Each row is followed by its class. Each block has new classes.
-.06  .19  .39  -.02  -.14  -.03  .02  -.04  .08  .15  .05  .09  -.13  -.01  -.46  -.03  -.04  -.10  -.20  -.01  .06  -.26  -.10  -.01  .14 : razu
.00  .16  .61  .11  -.09  .00  .10  -.01  .05  -.12  .01  .12  -.08  .02  -.24  .01  -.04  -.42  -.08  .17  -.09  -.12  -.15  -.01  .23 : Ladu
.10  .22  -.37  .18  .04  .07  .01  .00  .03  -.42  .12  .03  -.11  .09  .03  .10  -.12  -.04  -.21  -.02  -.01  .11  -.01  -.14  -.03 : Vuse
.03  .21  -.58  -.05  -.10  .09  -.03  -.02  -.05  -.49  .06  .08  -.21  .05  -.57  .00  -.12  -.34  -.13  -.41  .05  .33  -.06  -.07  .17 : Vuse
.09  .05  .13  -.01  -.09  .06  .03  -.09  .04  -.29  -.03  .03  -.06  .11  -.14  .00  -.04  -.25  -.09  -.12  .03  -.08  -.05  .01  -.02 : Vuse
.03  .06  .20  -.03  -.03  .12  .08  -.08  .06  -.24  -.06  .08  -.01  .04  -.29  -.12  -.07  -.50  .02  -.05  -.10  -.16  -.02  .03  .07 : bave
-.06  .17  -.75  -.08  -.20  .12  .00  -.02  -.05  -.28  .11  .06  -.03  -.03  -.33  .08  -.19  -.22  -.12  -.02  .02  -.04  -.20  .13  .28 : Vuse
-.25  .11  -.29  .13  -.04  -.03  .09  .07  .09  -.09  .05  .15  -.07  .08  -.21  .17  -.10  -.66  -.26  .09  -.09  -.35  -.16  .03  .08 : pab
.09  .22  .22  -.05  -.15  .04  .04  -.07  .01  -.12  .06  .08  -.12  -.06  -.44  -.02  -.07  -.02  -.13  .01  .08  .05  -.13  -.04  .19 : Vuse
.04  .09  -.17  .10  -.14  .07  .02  -.04  -.01  -.68  .07  .07  -.08  .13  .10  .06  -.13  -.76  -.14  -.25  -.05  .18  -.06  .02  .17 : Vuse
.04  .04  .09  .11  .05  -.12  .00  .01  .05  .02  .00  -.03  -.07  .13  .22  .00  -.05  -.08  -.17  -.03  .01  .00  .03  -.06  .01 : bave
.29  .42  .77  .32  -.35  .17  .14  -.02  .06  -.74  .14  .17  .11  -.13  .06  .03  -.15  -.59  .00  .88  -.19  .08  -.22  .15  .67 : tos
-.03  .05  .88  .10  -.19  -.25  .11  -.04  .08  .06  .03  .14  -.17  .08  .03  -.01  -.03  -.50  -.16  -.10  .09  .02  .01  -.09  .30 : tos
-.28  -.03  -.38  .21  .05  -.02  .02  .01  .10  -.39  -.02  .06  -.05  .26  .28  .15  -.10  -.87  -.19  -.22  -.11  -.18  -.03  -.01  -.07 : Madek
.13  .15  -.37  .00  -.09  .06  .01  -.09  -.02  -.40  .00  .01  -.02  .00  -.27  -.02  -.10  -.21  -.01  -.05  -.01  .21  -.07  .03  .23 : Vuse
-.02  .10  .31  .18  .04  .09  .10  -.02  .08  -.34  -.03  .19  -.10  .14  -.14  -.01  -.06  -.78  -.11  -.11  -.10  -.10  -.02  -.07  .09 : Madek
-.05  .08  -.25  .05  -.02  .02  .05  -.01  .05  -.09  .00  .09  -.06  .04  -.41  .02  -.06  -.26  -.14  .03  -.06  -.12  -.06  -.01  .09 : Madek
.01  .25  .43  .04  -.16  .15  .09  -.01  .06  -.32  .06  .19  -.09  -.07  -.52  -.02  -.09  -.32  -.09  .22  -.10  -.02  -.12  .01  .30 : Ladu
.06  .16  .39  .00  .03  .12  .08  -.03  .13  -.34  .00  .12  -.07  .04  -.37  -.04  -.05  -.40  -.08  .03  -.12  -.05  .07  .06  .07 : Ladu
.12  .21  -.39  .08  -.17  .03  .00  -.01  -.04  -.57  .10  .05  -.03  -.01  -.04  .06  -.16  -.27  -.08  -.02  .08  .30  -.12  .02  .30 : Vuse
.08  .09  .62  .06  -.14  -.15  .04  -.02  .00  -.09  .08  .06  -.11  .03  .06  -.01  -.05  -.23  -.07  -.03  .08  .16  -.03  -.08  .26 : tos
-.10  .04  .76  .15  -.10  -.23  .04  .02  .06  .10  .07  .13  -.10  .04  .09  .05  -.12  -.50  -.14  .06  .02  -.06  -.03  -.04  .30 : razu
.07  .17  .17  .01  -.08  .10  .03  -.04  .08  -.26  .07  .06  -.08  .06  -.25  .02  -.06  -.13  -.15  .01  .02  -.10  -.10  -.04  .01 : Vuse
.21  .10  -.59  .06  -.11  .12  -.03  -.05  -.05  -.51  .05  -.04  -.02  .13  .24  .09  -.13  -.13  -.15  -.05  .05  .11  -.06  .00  .05 : bave
.10  .08  .88  .15  -.15  -.07  .09  .15  .07  -.33  .04  .11  -.06  .07  .16  -.06  -.05  -.66  -.08  -.04  -.02  -.02  .01  -.05  .23 : tos
.19  .15  -.49  -.01  -.09  .16  -.01  -.07  .05  -.44  .01  -.06  -.04  .10  .05  .02  -.05  -.12  -.11  -.10  .01  -.02  -.05  .04  -.01 : bave
.08  .34  .17  .11  -.05  -.03  .08  -.10  .12  -.17  -.06  .13  -.08  .08  -.48  -.03  -.10  -.53  -.16  -.01  -.30  -.15  -.09  -.04  .23 : bave
.13  .15  -.09  .02  -.06  .20  .01  -.04  .02  -.57  .04  .04  -.08  .09  -.04  .04  -.09  -.20  -.13  -.06  -.03  -.02  -.07  .02  -.01 : bave
.02  .15  -.23  .13  -.10  .02  .05  .00  .04  -.43  .03  .09  -.03  .03  -.21  .00  -.10  -.50  -.06  .00  -.06  .12  -.04  .01  .26 : tos
.06  .11  -.27  .03  -.07  .00  .01  -.11  .01  -.33  -.05  -.01  -.09  .10  -.03  -.04  -.10  -.30  -.14  -.14  .00  .19  .00  .00  .16 : bave
.23  .07  -.43  -.01  .05  .14  -.05  -.10  .06  -.45  -.01  -.08  .02  .17  .17  .03  -.05  -.07  -.16  -.22  -.02  -.08  .02  .05  -.18 : bave
.03  .02  .44  .14  -.15  -.34  .04  .01  -.05  -.04  .03  .06  -.08  -.01  .21  .00  -.11  -.30  -.05  -.06  .08  .39  .04  -.07  .41 : tos
-.14  .22  -.30  -.01  -.14  .06  .03  .03  .05  -.13  .13  .12  -.08  -.02  -.43  .10  -.12  -.18  -.21  .05  .02  -.11  -.17  .02  .21 : Vuse
-.03  .13  .35  .03  -.12  .00  .04  -.01  .03  .12  .03  .09  -.05  .00  -.21  .02  -.05  -.03  -.12  .14  .01  -.13  -.07  .00  .19 : razu
